Below are the code and all the weights of a small trained network. Each question names an input and a class and asks about switching units off, where a switched-off unit gives its printed mean instead of its output.

import numpy as np


def w(rows, s, z=0):
    codes = np.array(rows[::2]) - 128.0
    scale = np.full(codes.shape[1], s)
    scale[-1] = z or s
    return codes * scale


def f(y):
    return np.maximum(y, 0)


def log_softmax(a):
    a = a - a.max(-1, keepdims=True)
    return a - np.log(np.exp(a).sum(-1, keepdims=True))


def net(x, mask):
    res = np.array(x, float).reshape(1, 8) / 4 @ E
    y = f(res @ A[0][:, :-1].T + A[0][:, -1])
    res = res + np.where(mask, y, B[0][:, -1]) @ B[0][:, :-1]
    return log_softmax(res[-1] @ U[:, :-1].T + U[:, -1])


A, B = {}, {}
E = w([
[44,17,50,132,68,47,224,80,87,232,243,134],'x0',
[188,244,52,146,207,183,199,45,66,141,172,214],'x1',
[124,132,137,132,131,121,129,120,121,142,112,137],'x2',
[131,128,136,138,145,106,121,129,123,149,115,126],'x3',
[119,198,176,193,61,239,62,200,158,254,238,144],'x4',
[130,128,135,137,142,124,126,124,128,135,127,127],'x5',
[187,16,180,233,75,108,36,105,18,51,159,248],'x6',
[114,124,142,166,165,104,115,114,124,157,109,111],'x7',
],0.0043)
A[0] = w([
[217,215,196,132,149,189,35,186,170,32,37,124,68],'n1',
[186,72,183,188,92,130,89,98,60,74,150,195,29],'n2',
[230,252,45,118,174,193,204,13,66,110,155,232,249],'n3',
[108,188,90,39,137,158,198,156,201,128,150,80,147],'n4',
[188,59,158,212,103,96,66,90,28,100,149,197,28],'n5',
[107,168,179,168,94,229,47,197,144,241,236,147,127],'n6',
[116,160,160,187,83,183,65,213,160,223,196,119,146],'n7',
[93,36,184,93,43,118,65,199,181,90,92,46,174],'n8',
[207,167,172,141,196,184,66,133,143,113,52,127,121],'n9',
[76,203,75,52,196,153,207,164,199,219,95,19,37],'n10',
[132,54,78,70,176,46,168,62,97,36,25,105,162],'n11',
[87,65,199,118,88,60,93,219,176,125,72,62,176],'n12',
[181,79,147,191,111,103,64,110,34,103,147,195,4],'n13',
[112,66,95,50,185,42,165,53,100,25,31,123,104],'n14',
[50,33,76,150,83,75,200,83,109,222,250,130,109],'n15',
[55,211,89,38,168,123,181,133,195,198,88,29,45],'n16',
[188,183,228,125,191,150,60,170,178,69,70,141,94],'n17',
[26,47,70,137,89,60,217,94,69,197,212,139,70],'n18',
[109,58,179,84,48,116,86,188,200,94,107,95,168],'n19',
],0.0038,0.0018)
B[0] = w([
[48,122,67,46,188,24,50,179,223,101,135,253,215],'n1',
[220,93,194,84,64,92,83,36,180,125,173,67,181],'n2',
[179,10,95,156,215,140,192,251,41,243,213,69,254],'n3',
[190,90,187,105,101,108,75,62,123,152,174,64,190],'n4',
[214,115,202,105,43,90,58,58,187,103,174,66,191],'n5',
[59,221,128,201,37,200,184,135,126,29,38,84,217],'n6',
[88,215,129,250,84,199,207,127,120,53,51,106,201],'n7',
[145,36,122,164,221,130,189,204,42,207,196,116,203],'n8',
[70,121,82,64,186,81,89,156,161,119,159,195,191],'n9',
[224,92,226,89,48,81,56,53,182,125,173,39,205],'n10',
[90,234,98,238,42,212,178,142,95,61,40,89,214],'n11',
[185,76,106,163,170,153,176,187,56,217,169,104,196],'n12',
[216,92,212,90,57,73,67,24,184,105,174,54,177],'n13',
[103,235,118,229,43,210,202,139,123,45,49,79,207],'n14',
[26,131,46,56,166,67,43,153,218,50,93,228,216],'n15',
[241,104,207,97,56,100,88,27,175,130,192,77,197],'n16',
[63,115,50,62,153,89,69,164,198,102,151,195,196],'n17',
[57,178,54,53,178,88,62,144,225,77,109,209,206],'n18',
[152,83,135,160,204,165,169,181,41,199,183,112,188],'n19',
],0.0039,0.0058)
U = w([
[239,116,216,82,46,82,67,3,184,123,160,73,37],'0',
[21,141,51,41,177,63,61,168,214,95,111,234,64],'1',
[131,132,113,136,118,144,128,127,105,141,121,112,255],'2',
[73,226,120,226,47,197,192,138,98,66,44,93,71],'3',
[177,68,113,144,212,138,175,213,10,213,182,106,96],'4',
[110,132,144,116,130,127,128,108,100,142,111,127,191],'5',
],0.0062,0.004)

Each question gives the input, the list of numbers given to net, and the class t.
The units are the neurons (one row each of A and B). Each row of codes is followed by its name. A weight is (code - 128) times the scale printed after its matrix; where a second scale follows, it is the last column's (A, B and U).
mask holds one flag per neuron, in row order. A switched-off neuron (its flag False) gives its mean, the last column of its row in B, instead of its output. The means were averaged over made-up inputs and are rounded, as every weight is.
A unit's drop is (log p(t) with every unit on - log p(t) with that unit switched off) / (log p(t) with every unit on - log p(t) with every unit switched off).
The circuit of an input: a set's keep is (log p(t) with only the set's units on - log p(t) with every unit switched off) / (log p(t) with every unit on - log p(t) with every unit switched off). Starting from the 12 units with the biggest drops (on a tie, the unit counted first), units are removed one at a time, each time the one whose removal leaves the highest keep (on an exact tie, the one counted first), for as long as the keep stays at least 0.8.
circuit, biggest first: the units of the circuit, biggest drop first
unit that matters most: the unit with the biggest drop
k most important neurons: the k neurons with the biggest drops, biggest first
drop of u: that unit's drop, to one decimal
input [3,-3,-7,-2,-5,-6,1,1], class 3: circuit, biggest first -> [n11, n14]
input [-7,6,-4,7,3,0,7,6], class 0: 3 most important neurons -> [n13, n5, n2]
input [-3,7,3,5,-8,-1,-5,-1], class 3: circuit, biggest first -> [n14]
input [8,-4,6,-7,1,-8,1,-8], class 1: 2 most important neurons -> [n15, n18]
input [6,-1,8,-5,4,7,-6,2], class 0: circuit, biggest first -> [n10, n16]
input [-1,-5,1,3,7,2,1,-2], class 3: circuit, biggest first -> [n6, n7]
input [2,-3,7,-3,-4,-5,-3,-1], class 3: circuit, biggest first -> [n11, n14]
input [-5,-8,-1,2,2,6,3,-6], class 4: circuit, biggest first -> [n8, n19]
input [0,-2,8,2,8,4,1,5], class 3: circuit, biggest first -> [n6, n7]
input [-5,-3,-7,3,5,2,-7,-3], class 0: 2 most important neurons -> [n10, n16]
input [8,-1,-6,-5,-2,8,8,-6], class 0: 3 most important neurons -> [n5, n13, n2]
input [5,1,1,4,-2,2,5,5], class 0: circuit, biggest first -> [n5, n13]
input [-4,6,1,-4,-7,5,1,5], class 3: 2 most important neurons -> [n14, n11]
input [-1,-8,2,3,8,-3,7,-3], class 3: unit that matters most -> n6
input [0,-2,-8,1,-3,-7,-1,3], class 3: 2 most important neurons -> [n3, n11]
input [-1,-7,1,-5,-4,-3,-3,5], class 4: 4 most important neurons -> [n8, n12, n19, n6]
input [-4,7,-1,-4,-4,6,8,8], class 0: 3 most important neurons -> [n5, n13, n2]
input [6,0,-2,1,-5,2,6,6], class 0: 4 most important neurons -> [n5, n13, n2, n1]
input [-4,-7,-2,-1,-5,7,-4,-5], class 4: 2 most important neurons -> [n8, n12]
input [-2,8,-3,3,-2,3,0,5], class 4: circuit, biggest first -> [n3]
input [-8,-6,-3,-8,4,-4,-2,-6], class 1: 2 most important neurons -> [n1, n17]
input [7,-7,5,-7,-8,0,-8,7], class 0: 2 most important neurons -> [n16, n10]
input [0,1,8,-3,-8,-4,6,-5], class 3: 2 most important neurons -> [n11, n14]
input [8,7,7,-4,-7,0,6,-7], class 1: drop of n16 -> 0.2
input [1,-7,2,-5,4,-1,2,-1], class 4: drop of n12 -> 0.2
input [1,8,6,-4,6,-8,0,-8], class 4: drop of n11 -> 0.3
